Here is a tiny trained network, its code and every weight. The questions are about switching its units off for an input and a class, where a switched-off unit gives its printed mean instead of its output.

import numpy as np


def w(rows, s, z=0):
    codes = np.array(rows[::2]) - 128.0
    scale = np.full(codes.shape[1], s)
    scale[-1] = z or s
    return codes * scale


def f(y):
    return y / 2 * (1 + np.tanh(0.7978845608 * (y + 0.044715 * y**3)))


def log_softmax(a):
    a = a - a.max(-1, keepdims=True)
    return a - np.log(np.exp(a).sum(-1, keepdims=True))


def net(x, mask):
    res = np.array(x, float).reshape(1, 4) / 4 @ E
    y = f(res @ A[0][:, :-1].T + A[0][:, -1])
    res = res + np.where(mask, y, B[0][:, -1]) @ B[0][:, :-1]
    return log_softmax(res[-1] @ U[:, :-1].T + U[:, -1])


A, B = {}, {}
E = w([
[145,159,101,4,58],'x0',
[156,78,154,75,25],'x1',
[173,74,1,177,86],'x2',
[154,145,70,153,171],'x3',
],0.012)
A[0] = w([
[212,91,37,126,73,200],'n1',
[109,213,90,83,95,87],'n2',
[167,18,135,155,171,213],'n3',
[150,76,131,224,142,203],'n4',
[153,248,228,114,135,219],'n5',
[166,206,150,81,222,115],'n6',
[75,165,192,19,105,223],'n7',
[168,38,100,207,139,253],'n8',
[98,84,102,158,150,95],'n9',
[97,72,183,114,57,154],'n10',
[72,199,133,132,217,212],'n11',
[143,50,139,218,119,178],'n12',
[191,122,11,81,64,194],'n13',
[140,39,165,80,83,165],'n14',
[180,98,142,122,86,210],'n15',
[143,97,104,93,19,214],'n16',
],0.011,0.0041)
B[0] = w([
[75,69,60,118,164,241],'n1',
[136,153,112,158,155,179],'n2',
[95,92,145,207,38,202],'n3',
[77,127,158,234,84,231],'n4',
[161,188,184,95,134,245],'n5',
[176,173,106,115,190,212],'n6',
[157,158,167,104,134,250],'n7',
[129,77,122,197,73,244],'n8',
[76,116,198,165,129,162],'n9',
[75,136,148,89,24,186],'n10',
[207,197,131,214,187,251],'n11',
[127,66,159,191,108,220],'n12',
[96,101,2,89,200,249],'n13',
[56,115,142,81,75,190],'n14',
[75,128,107,94,106,175],'n15',
[118,62,128,76,124,225],'n16',
],0.0096,0.013)
U = w([
[90,60,128,189,98,137],'0',
[85,91,178,3,72,59],'1',
[176,204,131,127,195,254],'2',
[81,27,14,65,133,75],'3',
],0.012,0.0016)

Each question gives the input, the list of numbers given to net, and the class t.
The units are the neurons (one row each of A and B). Each row of codes is followed by its name. A weight is (code - 128) times the scale printed after its matrix; where a second scale follows, it is the last column's (A, B and U).
mask holds one flag per neuron, in row order. A switched-off neuron (its flag False) gives its mean, the last column of its row in B, instead of its output. The means were averaged over made-up inputs and are rounded, as every weight is.
A unit's drop is (log p(t) with every unit on - log p(t) with that unit switched off) / (log p(t) with every unit on - log p(t) with every unit switched off).
The circuit of an input: a set's keep is (log p(t) with only the set's units on - log p(t) with every unit switched off) / (log p(t) with every unit on - log p(t) with every unit switched off). Starting from the 12 units with the biggest drops (on a tie, the unit counted first), units are removed one at a time, each time the one whose removal leaves the highest keep (on an exact tie, the one counted first), for as long as the keep stays at least 0.8.
circuit, biggest first: the units of the circuit, biggest drop first
k most important neurons: the k neurons with the biggest drops, biggest first
drop when u is switched off: that unit's drop, to one decimal
input [-6,-1,-4,7], class 2: circuit, biggest first : [n11]
input [-2,-1,0,-7], class 1: circuit, biggest first : [n11, n8, n4]
input [2,0,-1,3], class 2: circuit, biggest first : [n1, n8]
input [1,-4,3,-5], class 3: 3 most important neurons : [n11, n4, n3]
input [5,6,-1,3], class 3: 3 most important neurons : [n13, n1, n5]
input [6,-3,0,3], class 2: 2 most important neurons : [n8, n14]
input [-2,3,6,2], class 3: 2 most important neurons : [n13, n1]
input [5,0,1,-6], class 1: 2 most important neurons : [n7, n10]
input [2,5,-4,8], class 1: drop when n11 is switched off : 1.7
input [2,-1,-5,-5], class 2: drop when n16 is switched off : 0.2
input [-6,-4,-3,-4], class 2: drop when n11 is switched off : 0.5
input [1,8,2,2], class 3: drop when n11 is switched off : 0.0
